Each row has a name. After each piece below comes the name of the row it's from, unless a question asks for something else. Each question is about the rows just above it. Places in a row count from 0.

<144>: [ -56   54  -26   -9 -101]
<15>: [-26   5 -73 -66  84]
<69>: [-10 -48 -10  74 -48]
<66>: [ 16  19 -86  71  65]
<21>: [  0 -47  15 -81  98]
<169>: [ 16  32 -86  71  65]
<184>: [ -17   41 -117   26   47]
<80>: [  -9   -9    9 -115 -115]
<47>: [-55  39  -9 -77 -83]
<164>: [-46  72 -88  -4 -61]
Every place of [-9] in <80>: => 0 1
[-47] is at row and place => <21>, 1
Count the entries of [ -17   41 -117   26]: => 4
Every place of [-10] in <69>: => 0 2

<157>: [ 37 -39  12  93  21  27   4 -20]
<92>: [  0 -39  11  93  21  27   4 -20]
<115>: [ 12 -39  11  93  21  27   4 -20]
<49>: [ 20 -39  11  93  21  27   4 -20]
<153>: [-34 -39  11  93  21  27   4 -20]
<71>: [ 20 -39  11  93  21  14  16 -20]
<4>: [ 20 -39  11  93  21  27 -32 -20]
<91>: [ 33 -33  16  93  21  33 -20 -20]
How many entries does [ 20 -39  11  93] have? => 4
[-33] is at row and place => <91>, 1
At which places does <91> hold [-33]? => 1
[27] with +1 step of 1 on every entry: => [28]

<54>: [ 27  56   9 -23  -6  63  41]
<141>: [-18 -44 -29  21 -50 -51  -5]
<108>: [ 30  31 -22 -11   7  80  21]
<85>: [-15  20  81  10  46  70  -2]
<117>: [-32 -66  45  30 -73 -54  -2]
<96>: [-114  -13   59  -40  -50  -60   28]
Count the entries of [-15  20  81  10]: => 4
[-40] is at row and place => <96>, 3
Where in the named rows is [-51]? => <141>, 5
Places of [46] in row <85>: => 4
Which row holds [ 9 56 27] read backwards? => <54>
Which row holds this, read backwards? [-73  30] => <117>
How many entries does [-18 -44 -29  21 -50 -51] have? => 6

<24>: [ 40  41 -47  24  -5]
<136>: [109 -10  13  30 -18]
<64>: [-10  13 109  30 -12]
<77>: [ 51 -12 -21 -42  22]
Number of entries in [109 -10]: => 2
Move every entry of [-12] by -1 step of 1. => [-13]
Which row holds [109  13 -10] read backwards? => <64>
Number of entries in [ 40  41 -47  24  -5]: => 5

<84>: [  1   0  18   5  -8   0 -10  -6  -9  -4   4  -4  -9 -11   7   2 -11   7]
<62>: [-22  -4  35  -2  -2  25 -30 -66   0 -14  39 -30 -13 -31   5  10   0 -13]
<110>: [ -7 -49 -16 -21   0  12 -21  11   4 -36   9 -38  35   0 -25  16  64 -21]
<146>: [ -6 -36 -13 -13  13   9 -19  13   3 -30   2 -28  27   0 -18  10  41   0]
<114>: [-22  -4  35  -2  -2  25 -30 -74   0 -14  39 -30 -13 -31   5  10   0 -13]
<76>: [-22  -4  35  -2  -2  25 -30 -38 -16 -14  39 -30 -13 -31   5  10   0 -13]
<128>: [-22  -4  35  -2  -2  25 -30 -38 -16   1  39 -30 -13 -31   5  10   0 -13]
Row and place of [-18] in the named rows: => <146>, 14
Count the entries of [-22  -4  35  -2]: => 4
which: [-22  -4  35  -2  -2  25 -30 -74   0 -14  39 -30 -13 -31   5  10   0 -13] => <114>
Move every entry of [13] by +1 step of 1. => [14]
Move every entry of [4] by -1 step of 1. => [3]
Number of entries in [-22  -4  35  -2  -2  25 -30 -74   0 -14  39 -30 -13 -31   5  10   0 -13]: => 18

<48>: [  5 -21  86 -22 -30   7 -34  12 108 -54   9  14  50 -53 -21  33  23 -29
  68  42   4  71  -2 -40  -1  25 -12 -43 -29 -28  59  28 -48 -44  11  23
  -2 -14  34  35  -2 -86   5  63   9 -18 -23  32  10  18  36]
<151>: [  4 -81  26  15  29  61 -12 -50 -69  30 -14 -19   9  48  -3  88  40   1
  -9  21  27  22  -9  46 -14 -62  95  -2   9  55  62 -35  39  58  30  -1
  -3 -16  58  45   9 -34  21  14 -23 -45  22  52 -43  17 -64]
<129>: [ 34  14 -15  -9 -52  16  33 -11  17 -40 -26  35  33 -39 -20 -57  52 -27
  -8  31 -82  25   7 -19  29  40  22  21  49  11 -43  29 -36 -96  50   4
  43  50 -59 -72 -38  22 -54 -66  53  40 -47 -30   4 -55  18]
<3>: [-27  -6  19  26  44  36   0 -60   1 -38  30  67 -60 -54   8  30  -3  10
 -22 -27  -3  15  -9 -24 -12 -24  -8  17  50  49 -53 -57  16  23  31  32
 -20 -13  26  10 -62  31  76 -39   2  62 -40  -3  14  28   0]
<88>: [ 11 -49  18 -11  29 -65 -37  44  -5 -13 -37  87 -25 111  87   1 -58   0
 -27 -47  84 -51 -17 -61 -12  -8  23 -86 -24  82  12  87 -15  68  32  44
  31   8  87   4   3 -10 -44  34   8  33 -47  48   8  35  27]
<31>: [ -34  -25   67   29  -11  -46   44   14  -20  -29 -101    6    6   51
   30  -37   69   56   80    2   20   16  -73    3  -10   17   28   18
   43   57  -47   57  -11  -12  -28   36   21  -40  -14   48   45   50
   37   22   26  -51    5   -6  -20  -26   28]
<7>: [ -6 -14  58  16 -35 -22   8 -67  -4  -6  -6  10 -16 -28  47 -35  28 -65
  -3  35 -20 -26  50  -6  18  -5  14 -63 -28  51 -35 -28  14   4  16  47
 -44 -19  15   3 -14  17  27 -11  35  17  17  -7  10  43 -47]
Every place of [87] in <88>: => 11 14 31 38
Shift each entry of [25] by -1 times 1: => [24]
which: [ 34  14 -15  -9 -52  16  33 -11  17 -40 -26  35  33 -39 -20 -57  52 -27
  -8  31 -82  25   7 -19  29  40  22  21  49  11 -43  29 -36 -96  50   4
  43  50 -59 -72 -38  22 -54 -66  53  40 -47 -30   4 -55  18] => <129>
[-65  -3  35] with -1 step of 1 on every entry: => [-66  -4  34]
Which row holds this, read backwards? [27 21 -9  1] => <151>
The row with [ -6 -14  58  16 -35 -22   8 -67  -4  -6  -6  10 -16 -28  47 -35  28 -65
  -3  35 -20 -26  50  -6  18  -5  14 -63 -28  51 -35 -28  14   4  16  47
 -44 -19  15   3 -14  17  27 -11  35  17  17  -7  10  43 -47] is => <7>

<75>: [ -46  -25  -26   44  -98  -80  -24  -58   14  -17 -119  -26    1   34
  111   82]
<106>: [ 85 -30 -38  70  69  74  74  23 -71 -93   0  -7  -9  31 110  80]
<40>: [-26  -4 -50  73  46 -99  71  13 -44  27  -4  53 -99 -39  73  26]
Places of [-99] in row <40>: => 5 12
Row and place of [80] in the named rows: => <106>, 15
Shift each entry of [-50  73] by +1 times 1: => [-49  74]
How many entries does [-26  -4 -50  73  46 -99  71  13 -44  27  -4  53 -99] have? => 13
Count the entries of [ 85 -30 -38  70  69  74  74  23 -71 -93   0  -7  -9  31 110  80]: => 16

<90>: [-49  15   9 -79 -93  40  56 -49  32  86 -49  32]
<28>: [ -41   29  -41  -57   98   33   23   14   98   98   98 -119]
<33>: [ -5 -29  -1  97 -91  -6  54 -46   3 -55  22 -35]
Every place of [-119] in <28>: => 11
[-5] is at row and place => <33>, 0
Count the entries of [ -41   29  -41  -57   98   33   23   14   98   98   98 -119]: => 12
Every place of [29] in <28>: => 1
Row and place of [-6] in the named rows: => <33>, 5
At which places does <90> hold [32]? => 8 11
Every place of [98] in <28>: => 4 8 9 10

<81>: [-45  38 -14 -46  38  -9]
<45>: [-46 -10  38 -14  62   9]
<126>: [-20 -39  50 -15  73 -90]
[-14] with -1 step of 1 on every entry: => [-15]
[ 50 -39] is which row, read backwards? => <126>
[-14  38 -10 -46] is which row, read backwards? => <45>
Every place of [-46] in <81>: => 3
Number of entries in [-45  38]: => 2

